Below are the code and all the weights of a small trained network. Each question names an input and a class and asks about switching units off, where a switched-off unit gives its printed mean instead of its output.

import numpy as np


def w(rows, s, z=0):
    codes = np.array(rows[::2]) - 128.0
    scale = np.full(codes.shape[1], s)
    scale[-1] = z or s
    return codes * scale


def norm(h):
    return h / np.sqrt((h * h).mean(-1, keepdims=True) + 1e-5)


def f(y):
    return y / 2 * (1 + np.tanh(0.7978845608 * (y + 0.044715 * y**3)))


def log_softmax(a):
    a = a - a.max(-1, keepdims=True)
    return a - np.log(np.exp(a).sum(-1, keepdims=True))


def net(x, mask):
    res = np.array(x, float).reshape(1, 3) / 4 @ E
    u = 0
    for l in range(3):
        y = f(norm(res) @ A[l][:, :-1].T + A[l][:, -1])
        res = res + np.where(mask[u : u + 10], y, B[l][:, -1]) @ B[l][:, :-1]
        u += 10
    return log_softmax(norm(res)[-1] @ U[:, :-1].T + U[:, -1])


A, B = {}, {}
E = w([
[128,154,138,99,118,54,106,99,139,59,109,119],'x0',
[168,127,98,172,215,182,122,73,158,88,138,4],'x1',
[145,49,169,192,154,164,78,54,74,118,129,131],'x2',
],0.0047)
A[0] = w([
[124,210,93,79,148,125,143,103,201,81,149,72,149],'0.n1',
[130,36,146,113,102,57,112,103,107,111,139,156,131],'0.n2',
[111,125,129,116,102,115,124,76,116,148,128,155,5],'0.n3',
[74,68,210,65,153,236,83,173,93,175,254,158,104],'0.n4',
[185,153,124,106,200,150,134,176,158,123,133,129,14],'0.n5',
[76,198,96,117,71,70,134,177,140,92,157,124,17],'0.n6',
[110,95,151,122,154,82,84,114,168,137,114,104,91],'0.n7',
[154,128,168,114,79,70,161,183,153,115,126,176,50],'0.n8',
[95,66,171,174,78,160,103,173,102,121,167,130,130],'0.n9',
[129,106,67,145,110,111,169,171,125,187,189,138,135],'0.n10',
],0.0059,0.0021)
B[0] = w([
[122,180,54,101,133,199,74,165,179,40,145,140,255],'0.n1',
[208,162,156,158,139,141,88,75,210,77,188,31,197],'0.n2',
[161,176,138,138,130,137,197,121,121,88,156,131,124],'0.n3',
[125,140,131,162,241,137,216,168,200,146,45,141,230],'0.n4',
[137,116,153,156,112,163,61,78,245,57,124,97,150],'0.n5',
[107,3,155,137,111,120,176,188,87,110,185,177,204],'0.n6',
[160,161,72,162,143,149,136,115,116,144,147,108,137],'0.n7',
[91,103,165,63,90,187,29,188,164,83,205,91,199],'0.n8',
[142,101,168,60,155,194,222,68,112,111,171,106,188],'0.n9',
[124,137,85,114,187,105,78,123,140,136,106,164,177],'0.n10',
],0.0047,0.0046)
A[1] = w([
[116,153,195,44,164,85,139,187,193,126,164,213,90],'1.n1',
[101,66,106,127,181,154,163,188,106,202,91,160,178],'1.n2',
[133,45,172,222,194,92,233,132,103,175,70,188,148],'1.n3',
[125,136,121,213,99,125,125,80,87,182,155,132,128],'1.n4',
[208,111,133,149,106,141,63,16,74,140,192,74,137],'1.n5',
[103,51,91,145,70,154,157,132,32,255,64,132,149],'1.n6',
[58,138,115,133,158,53,119,182,76,187,67,132,44],'1.n7',
[128,118,135,106,4,126,101,131,122,104,104,180,4],'1.n8',
[155,178,169,174,95,52,107,86,90,167,113,98,115],'1.n9',
[140,99,241,133,53,141,80,103,103,106,221,149,147],'1.n10',
],0.0057,0.0024)
B[1] = w([
[130,121,132,120,106,62,123,128,4,104,143,45,240],'1.n1',
[201,121,194,214,141,163,100,13,131,123,84,144,220],'1.n2',
[212,140,32,188,134,255,202,40,202,230,211,98,254],'1.n3',
[231,103,133,96,60,74,187,213,189,149,86,68,129],'1.n4',
[116,159,181,144,153,59,125,116,26,129,136,214,250],'1.n5',
[252,180,29,223,204,196,192,31,123,54,146,112,144],'1.n6',
[164,155,109,177,135,140,253,78,57,104,74,116,117],'1.n7',
[23,106,143,106,100,112,75,126,193,43,117,53,149],'1.n8',
[167,95,113,82,133,113,170,70,174,163,100,202,119],'1.n9',
[108,106,41,111,92,140,123,191,161,211,70,79,222],'1.n10',
],0.0052,0.0047)
A[2] = w([
[134,111,88,107,101,104,201,208,96,74,178,90,143],'2.n1',
[123,139,94,75,103,101,64,169,205,151,92,7,251],'2.n2',
[116,138,65,144,76,125,178,230,71,50,170,120,69],'2.n3',
[138,150,131,181,166,188,169,74,62,103,157,75,83],'2.n4',
[80,114,210,24,38,149,95,187,164,141,232,86,53],'2.n5',
[151,208,77,130,96,151,101,118,49,191,209,84,134],'2.n6',
[55,106,123,22,77,96,151,217,144,125,163,78,69],'2.n7',
[117,155,66,119,188,225,108,109,227,172,89,109,166],'2.n8',
[173,77,172,166,127,157,195,67,71,254,95,91,149],'2.n9',
[114,183,57,147,135,162,123,175,226,100,68,61,180],'2.n10',
],0.0056,0.0021)
B[2] = w([
[152,186,140,91,120,63,161,76,108,164,40,140,173],'2.n1',
[60,46,129,188,135,170,83,184,143,88,125,122,224],'2.n2',
[167,175,145,113,98,76,151,96,102,174,109,140,184],'2.n3',
[97,165,71,97,73,164,95,196,101,145,126,151,222],'2.n4',
[152,24,66,128,103,118,94,152,107,135,63,2,209],'2.n5',
[49,141,155,91,106,87,60,114,115,101,163,173,162],'2.n6',
[129,103,115,146,130,74,113,129,183,220,88,99,217],'2.n7',
[161,39,172,156,173,114,148,123,163,91,200,165,253],'2.n8',
[94,183,98,74,81,128,187,166,178,132,67,110,253],'2.n9',
[94,68,240,122,133,133,150,138,117,123,161,157,219],'2.n10',
],0.0068,0.0069)
U = w([
[201,134,72,201,153,218,239,64,235,200,161,157,223],'0',
[88,236,57,99,36,162,201,184,102,180,61,168,129],'1',
[55,30,208,198,186,175,77,189,210,24,206,181,196],'2',
[81,221,107,184,170,88,23,93,66,63,183,189,2],'3',
[59,35,75,115,18,28,72,226,171,167,35,33,123],'4',
[189,174,200,102,72,2,152,41,86,189,81,193,39],'5',
],0.0066,0.00089)

Each question gives the input, the list of numbers given to net, and the class t.
The units are the neurons (one row each of A and B). Each row of codes is followed by its name. A weight is (code - 128) times the scale printed after its matrix; where a second scale follows, it is the last column's (A, B and U).
mask holds one flag per neuron, layer by layer. A switched-off neuron (its flag False) gives its mean, the last column of its row in B, instead of its output. The means were averaged over made-up inputs and are rounded, as every weight is.
A unit's drop is (log p(t) with every unit on - log p(t) with that unit switched off) / (log p(t) with every unit on - log p(t) with every unit switched off).
The circuit of an input: a set's keep is (log p(t) with only the set's units on - log p(t) with every unit switched off) / (log p(t) with every unit on - log p(t) with every unit switched off). Starting from the 12 units with the biggest drops (on a tie, the unit counted first), units are removed one at a time, each time the one whose removal leaves the highest keep (on an exact tie, the one counted first), for as long as the keep stays at least 0.8.
units of the circuit, in order: the units of the circuit, biggest drop first
most important unit: the unit with the biggest drop
top k neurons: the k neurons with the biggest drops, biggest first
top k neurons in layer l: the k neurons of layer l with the biggest drops, biggest first
drop when u is switched off: that unit's drop, to one decimal
input [-4,-4,0], class 0: top 2 neurons : [0.n4; 1.n3]
input [3,5,-8], class 2: units of the circuit, in order : [2.n10]
input [-1,3,7], class 0: top 2 neurons : [0.n1; 1.n3]
input [7,0,5], class 5: top 3 neurons : [1.n5; 0.n1; 1.n9]
input [6,5,8], class 5: units of the circuit, in order : [1.n5; 2.n2]
input [-4,-7,2], class 1: top 2 neurons in layer 0 : [0.n4; 0.n8]
input [1,-6,7], class 1: top 3 neurons : [0.n2; 2.n9; 1.n5]
input [-2,-4,0], class 1: top 2 neurons : [0.n4; 0.n1]
input [-7,-3,-7], class 1: top 2 neurons in layer 0 : [0.n1; 0.n2]
input [4,5,8], class 5: top 3 neurons : [1.n5; 0.n4; 0.n1]
input [-1,5,1], class 3: top 3 neurons : [0.n4; 1.n5; 1.n10]
input [1,0,8], class 1: top 3 neurons : [1.n5; 0.n2; 2.n9]
input [2,8,6], class 3: top 2 neurons : [1.n5; 1.n3]
input [-1,-5,8], class 0: most important unit : 0.n4
input [2,1,7], class 1: top 3 neurons : [0.n1; 2.n9; 1.n5]
input [0,2,6], class 1: top 2 neurons in layer 2 : [2.n9; 2.n4]
input [1,-2,4], class 1: top 2 neurons : [0.n2; 1.n5]
input [-8,3,-4], class 2: top 2 neurons : [0.n5; 0.n6]
input [1,4,-8], class 2: top 3 neurons : [0.n1; 0.n5; 2.n10]
input [-2,-2,-3], class 5: top 4 neurons in layer 0 : [0.n2; 0.n8; 0.n1; 0.n10]
input [6,-3,8], class 5: top neuron in layer 0 : [0.n2]
input [0,-1,4], class 0: top 2 neurons in layer 1 : [1.n1; 1.n3]
input [-1,2,6], class 0: top 3 neurons in layer 0 : [0.n1; 0.n8; 0.n4]
input [-5,-8,3], class 0: drop when 0.n1 is switched off : 0.4
input [-4,1,-5], class 2: drop when 1.n4 is switched off : 0.1
